Here is a tiny trained network, its code and every weight. The questions are about switching its units off for an input and a target symbol, where a switched-off unit gives its printed mean instead of its output.

import numpy as np


def w(rows, s, z=0):
    codes = np.array(rows[::2]) - 128.0
    scale = np.full(codes.shape[1], s)
    scale[-1] = z or s
    return codes * scale


def f(y):
    return np.maximum(y, 0)


def softmax(a):
    e = np.exp(a - a.max(-1, keepdims=True))
    return e / e.sum(-1, keepdims=True)


def log_softmax(a):
    a = a - a.max(-1, keepdims=True)
    return a - np.log(np.exp(a).sum(-1, keepdims=True))


def net(x, mask):
    ids = ['ΘΣΦΩμπτ'.index(c) for c in x.split()]
    T = len(ids)
    res = E[ids] + P[:T]
    r = res
    for j in range(2):
        rows = slice(2 * j, 2 * j + 2)
        q, k, v = (r @ M[0][rows].T for M in (Q, K, V))
        z = softmax(np.where(np.tri(T) > 0, q @ k.T / 2**0.5, -1e9)) @ v
        o = O[0][rows]
        res = res + np.where(mask[j], z, o[:, -1]) @ o[:, :-1]
    y = f(res @ A[0][:, :-1].T + A[0][:, -1])
    res = res + np.where(mask[2:10], y, B[0][:, -1]) @ B[0][:, :-1]
    return log_softmax(res[-1] @ U[:, :-1].T + U[:, -1])


Q, K, V, O, A, B = {}, {}, {}, {}, {}, {}
E = w([
[4,53,182,134,64,155,136],'Θ',
[81,152,201,75,147,154,1],'Σ',
[210,120,150,168,56,142,166],'Φ',
[188,157,75,153,70,159,176],'Ω',
[35,98,116,86,103,96,124],'μ',
[183,106,77,74,70,159,62],'π',
[208,207,128,92,116,116,149],'τ',
],0.016)
P = w([
[114,53,141,57,142,72,253],'0',
[112,170,111,193,77,42,103],'1',
[97,158,96,169,62,55,88],'2',
[143,212,106,165,98,59,72],'3',
[127,206,101,129,76,95,99],'4',
[121,216,109,105,74,115,107],'5',
[105,254,104,82,58,154,139],'6',
[77,228,105,62,33,157,136],'7',
[63,236,138,32,48,155,60],'8',
],0.0054)
Q[0] = w([
[134,159,137,141,102,208,99],'H0',
[124,154,134,22,40,124,133],'H0',
[165,60,114,159,251,142,122],'H1',
[103,154,112,213,87,54,98],'H1',
],0.012)
K[0] = w([
[160,71,105,138,117,169,133],'H0',
[142,93,121,63,205,144,190],'H0',
[111,114,131,247,111,93,135],'H1',
[124,188,107,106,107,98,77],'H1',
],0.013)
V[0] = w([
[71,185,52,21,118,73,123],'H0',
[212,127,238,4,79,64,38],'H0',
[57,123,249,154,118,90,121],'H1',
[172,25,96,123,152,208,64],'H1',
],0.016)
O[0] = w([
[176,142,56,179,155,208,77,165],'H0',
[116,118,192,78,147,126,1,252],'H0',
[131,91,119,38,143,178,158,28],'H1',
[97,191,114,144,29,195,81,162],'H1',
],0.013,0.011)
A[0] = w([
[103,87,158,127,158,139,205,79],'N0',
[114,240,56,43,124,140,211,46],'N1',
[151,184,118,128,33,112,115,5],'N2',
[65,118,96,101,120,73,88,196],'N3',
[104,75,66,198,100,27,156,4],'N4',
[137,113,95,140,72,120,83,187],'N5',
[59,184,152,152,160,185,95,9],'N6',
[224,94,254,146,66,154,140,91],'N7',
],0.0097,0.0015)
B[0] = w([
[131,1,182,167,32,104,117,145],'N0',
[159,204,166,143,131,152,120,142],'N1',
[128,19,130,116,89,135,157,253],'N2',
[147,150,69,180,145,124,177,183],'N3',
[250,248,121,91,69,133,203,156],'N4',
[40,142,188,165,228,124,92,237],'N5',
[159,123,84,80,113,101,226,224],'N6',
[78,170,28,86,177,102,135,208],'N7',
],0.0081,0.019)
U = w([
[145,41,214,184,118,109,170,2],'Θ',
[102,153,177,86,136,147,156,69],'Σ',
[77,84,95,108,121,3,181,6],'Φ',
[145,135,165,151,94,115,173,113],'Ω',
[119,33,42,170,177,110,193,100],'μ',
[70,158,131,195,59,84,78,234],'π',
[146,120,208,194,188,53,126,246],'τ',
],0.0042,0.00089)

Each question gives the input, a string of symbols that net reads in full, and the target symbol t.
The units are the heads (2 rows each of Q, K, V and O) and the neurons (one row each of A and B). Each row of codes is followed by its name. A weight is (code - 128) times the scale printed after its matrix; where a second scale follows, it is the last column's (O, A, B and U).
mask holds one flag per unit, heads first, then neurons. A switched-off unit (its flag False) gives its mean, the last column of its rows in O or B, instead of its output. The means were averaged over made-up inputs and are rounded, as every weight is.
A unit's drop is (log p(t) with every unit on - log p(t) with that unit switched off) / (log p(t) with every unit on - log p(t) with every unit switched off).
The circuit of an input: a set's keep is (log p(t) with only the set's units on - log p(t) with every unit switched off) / (log p(t) with every unit on - log p(t) with every unit switched off). Starting from all 10 units, units are removed one at a time, each time the one whose removal leaves the highest keep (on an exact tie, the one counted first), for as long as the keep stays at least 0.8.
circuit, biggest first: the units of the circuit, biggest drop first
heads that matter: for each layer, one digit per head in row order, 1 if its drop is at least 0.15 and else 0, layers parted by /
drop of u: that unit's drop, to one decimal
input Ω Θ Θ, target Ω: circuit, biggest first -> [H0 N4 N7]
input Φ Φ μ, target μ: circuit, biggest first -> [H1]
input Σ Θ π, target Σ: circuit, biggest first -> [H1 H0]
input τ τ Ω Φ μ, target τ: circuit, biggest first -> [H1 N2 N6]
input Φ Σ Σ μ μ, target Σ: circuit, biggest first -> [H1 N2]
input Φ τ τ Σ Φ Θ Ω π Σ, target Φ: circuit, biggest first -> [H0 N6]
input μ τ π Φ Φ Φ Θ Σ π, target μ: heads that matter -> 10
input Σ Σ π τ π Φ Θ, target Σ: heads that matter -> 11
input τ τ Ω, target τ: circuit, biggest first -> [H1 N2]
input Σ Σ Φ, target Σ: circuit, biggest first -> [H1 H0]
input Φ Ω μ τ Φ Φ, target Φ: circuit, biggest first -> [H0 N7]
input τ μ Θ Σ Θ Φ τ Φ Φ, target τ: circuit, biggest first -> [H1 N2]
input Ω Σ Ω, target Ω: drop of H0 -> 0.8
input Θ Ω μ, target μ: drop of N4 -> -0.2
input Ω Θ Ω Ω τ, target Ω: drop of N0 -> 0.0
